Below are the code and all the weights of a small trained network. Each question names an input and a class and asks about switching units off, where a switched-off unit gives its printed mean instead of its output.

import numpy as np


def w(rows, s, z=0):
    codes = np.array(rows[::2]) - 128.0
    scale = np.full(codes.shape[1], s)
    scale[-1] = z or s
    return codes * scale


def f(y):
    return np.maximum(y, 0)


def log_softmax(a):
    a = a - a.max(-1, keepdims=True)
    return a - np.log(np.exp(a).sum(-1, keepdims=True))


def net(x, mask):
    res = np.array(x, float).reshape(1, 7) / 4 @ E
    y = f(res @ A[0][:, :-1].T + A[0][:, -1])
    res = res + np.where(mask, y, B[0][:, -1]) @ B[0][:, :-1]
    return log_softmax(res[-1] @ U[:, :-1].T + U[:, -1])


A, B = {}, {}
E = w([
[104,82,167,24,81,45],'x0',
[118,117,109,136,132,107],'x1',
[157,246,166,155,99,38],'x2',
[127,122,123,135,131,120],'x3',
[66,133,159,178,16,164],'x4',
[134,139,139,121,125,143],'x5',
[2,146,163,145,226,111],'x6',
],0.0087)
A[0] = w([
[61,149,126,170,56,155,126],'neuron 0',
[99,86,127,52,131,224,51],'neuron 1',
[148,138,115,212,158,167,166],'neuron 2',
[88,118,209,116,181,146,42],'neuron 3',
[170,137,105,83,186,150,189],'neuron 4',
[178,158,95,90,204,85,178],'neuron 5',
[94,138,126,162,76,128,82],'neuron 6',
[94,89,137,116,157,162,23],'neuron 7',
[143,150,107,207,113,182,155],'neuron 8',
[134,102,98,122,137,181,57],'neuron 9',
[151,173,163,128,111,65,78],'neuron 10',
[165,174,59,159,202,153,186],'neuron 11',
[167,91,123,112,33,153,78],'neuron 12',
[217,126,60,107,74,155,165],'neuron 13',
[162,200,158,161,144,127,179],'neuron 14',
[149,94,156,175,138,205,133],'neuron 15',
[54,178,203,111,191,117,34],'neuron 16',
[121,88,175,78,104,96,170],'neuron 17',
[119,17,97,102,132,160,104],'neuron 18',
[71,116,128,105,102,122,233],'neuron 19',
[103,129,148,136,76,159,98],'neuron 20',
[170,122,180,48,173,114,237],'neuron 21',
[175,139,71,115,80,150,1],'neuron 22',
[6,161,136,143,169,169,105],'neuron 23',
[120,93,98,92,121,168,63],'neuron 24',
],0.011,0.0019)
B[0] = w([
[116,62,207,155,150,151,226],'neuron 0',
[111,165,88,162,62,123,225],'neuron 1',
[54,148,108,10,115,48,216],'neuron 2',
[177,155,112,138,182,103,194],'neuron 3',
[101,85,161,175,106,134,206],'neuron 4',
[124,88,196,216,100,172,226],'neuron 5',
[105,118,166,185,148,135,185],'neuron 6',
[157,139,95,176,91,101,186],'neuron 7',
[115,77,127,36,142,74,225],'neuron 8',
[109,165,94,147,93,117,181],'neuron 9',
[94,179,45,170,58,151,200],'neuron 10',
[82,52,169,72,116,120,226],'neuron 11',
[169,147,139,123,176,130,232],'neuron 12',
[150,139,111,127,227,149,255],'neuron 13',
[62,151,73,128,61,132,207],'neuron 14',
[69,151,137,127,124,81,204],'neuron 15',
[158,145,71,151,182,134,228],'neuron 16',
[84,99,89,3,130,33,205],'neuron 17',
[109,140,75,153,96,153,244],'neuron 18',
[101,170,173,111,201,136,192],'neuron 19',
[134,71,197,136,118,130,186],'neuron 20',
[84,88,182,111,104,164,218],'neuron 21',
[191,172,123,155,220,112,195],'neuron 22',
[206,149,110,130,198,91,250],'neuron 23',
[111,166,83,201,125,122,184],'neuron 24',
],0.0073,0.0085)
U = w([
[84,118,114,12,118,94,76],'0',
[235,182,102,165,207,123,69],'1',
[91,203,44,218,33,134,84],'2',
[109,58,229,201,122,155,93],'3',
[113,147,125,121,125,144,255],'4',
],0.011,0.0069)

Each question gives the input, the list of numbers given to net, and the class t.
The units are the neurons (one row each of A and B). Each row of codes is followed by its name. A weight is (code - 128) times the scale printed after its matrix; where a second scale follows, it is the last column's (A, B and U).
mask holds one flag per neuron, in row order. A switched-off neuron (its flag False) gives its mean, the last column of its row in B, instead of its output. The means were averaged over made-up inputs and are rounded, as every weight is.
A unit's drop is (log p(t) with every unit on - log p(t) with that unit switched off) / (log p(t) with every unit on - log p(t) with every unit switched off).
The circuit of an input: a set's keep is (log p(t) with only the set's units on - log p(t) with every unit switched off) / (log p(t) with every unit on - log p(t) with every unit switched off). Starting from the 12 units with the biggest drops (on a tie, the unit counted first), units are removed one at a time, each time the one whose removal leaves the highest keep (on an exact tie, the one counted first), for as long as the keep stays at least 0.8.
units of the circuit, in order: the units of the circuit, biggest drop first
most important unit: the unit with the biggest drop
k most important neurons: the k neurons with the biggest drops, biggest first
input [-3,-1,-5,6,2,1,3], class 2: 4 most important neurons -> [neuron 1; neuron 17; neuron 7; neuron 13]
input [3,-6,1,-8,-6,2,1], class 3: units of the circuit, in order -> [neuron 5; neuron 21]
input [-4,-1,-4,-8,-6,1,3], class 3: most important unit -> neuron 5
input [-6,-6,7,-5,-8,4,7], class 3: 2 most important neurons -> [neuron 5; neuron 11]
input [-6,-3,-1,-2,-1,-5,5], class 0: units of the circuit, in order -> [neuron 2; neuron 11]
input [-2,3,8,-6,-7,5,-3], class 2: 2 most important neurons -> [neuron 10; neuron 14]
input [-7,-6,-6,-2,0,8,-5], class 0: units of the circuit, in order -> [neuron 8; neuron 2]
input [-4,-1,6,5,-8,6,-2], class 3: units of the circuit, in order -> [neuron 5; neuron 11]
input [0,0,-5,5,-6,-5,0], class 3: units of the circuit, in order -> [neuron 5; neuron 4]
input [5,4,-8,-5,3,-7,-8], class 1: 2 most important neurons -> [neuron 12; neuron 13]
input [-6,-2,-3,6,6,2,2], class 0: units of the circuit, in order -> [neuron 2; neuron 8]
input [6,0,-2,6,-5,-7,-8], class 1: 2 most important neurons -> [neuron 13; neuron 22]
input [1,2,2,-4,-1,6,3], class 1: units of the circuit, in order -> [neuron 2; neuron 11]
input [-4,-2,5,1,-4,5,0], class 2: units of the circuit, in order -> [neuron 14]
input [0,0,-5,4,4,7,6], class 1: units of the circuit, in order -> [neuron 23; neuron 3]
input [2,-1,5,2,2,-1,0], class 2: 3 most important neurons -> [neuron 10; neuron 8; neuron 11]
input [0,6,-2,7,-4,5,6], class 1: units of the circuit, in order -> [neuron 23; neuron 16]
input [-8,7,2,-7,-5,-2,6], class 0: 2 most important neurons -> [neuron 11; neuron 2]
input [0,0,5,-5,6,-6,8], class 1: 2 most important neurons -> [neuron 23; neuron 16]
input [0,0,6,-3,-2,-8,7], class 1: units of the circuit, in order -> [neuron 16]
input [-4,7,8,0,-1,8,0], class 2: 2 most important neurons -> [neuron 10; neuron 14]
input [5,5,-3,1,6,-7,0], class 3: 3 most important neurons -> [neuron 2; neuron 0; neuron 8]
input [6,-6,-4,-6,-7,-3,-7], class 1: 2 most important neurons -> [neuron 13; neuron 22]
input [4,5,6,-8,-1,1,7], class 1: 2 most important neurons -> [neuron 16; neuron 23]
input [-8,1,-2,-7,5,-8,5], class 0: 2 most important neurons -> [neuron 2; neuron 8]
input [6,4,7,-3,0,1,6], class 2: 2 most important neurons -> [neuron 10; neuron 8]
input [-6,0,0,1,8,3,-5], class 3: units of the circuit, in order -> [neuron 0]
input [3,-5,-3,3,-7,-1,-2], class 3: units of the circuit, in order -> [neuron 5; neuron 4]
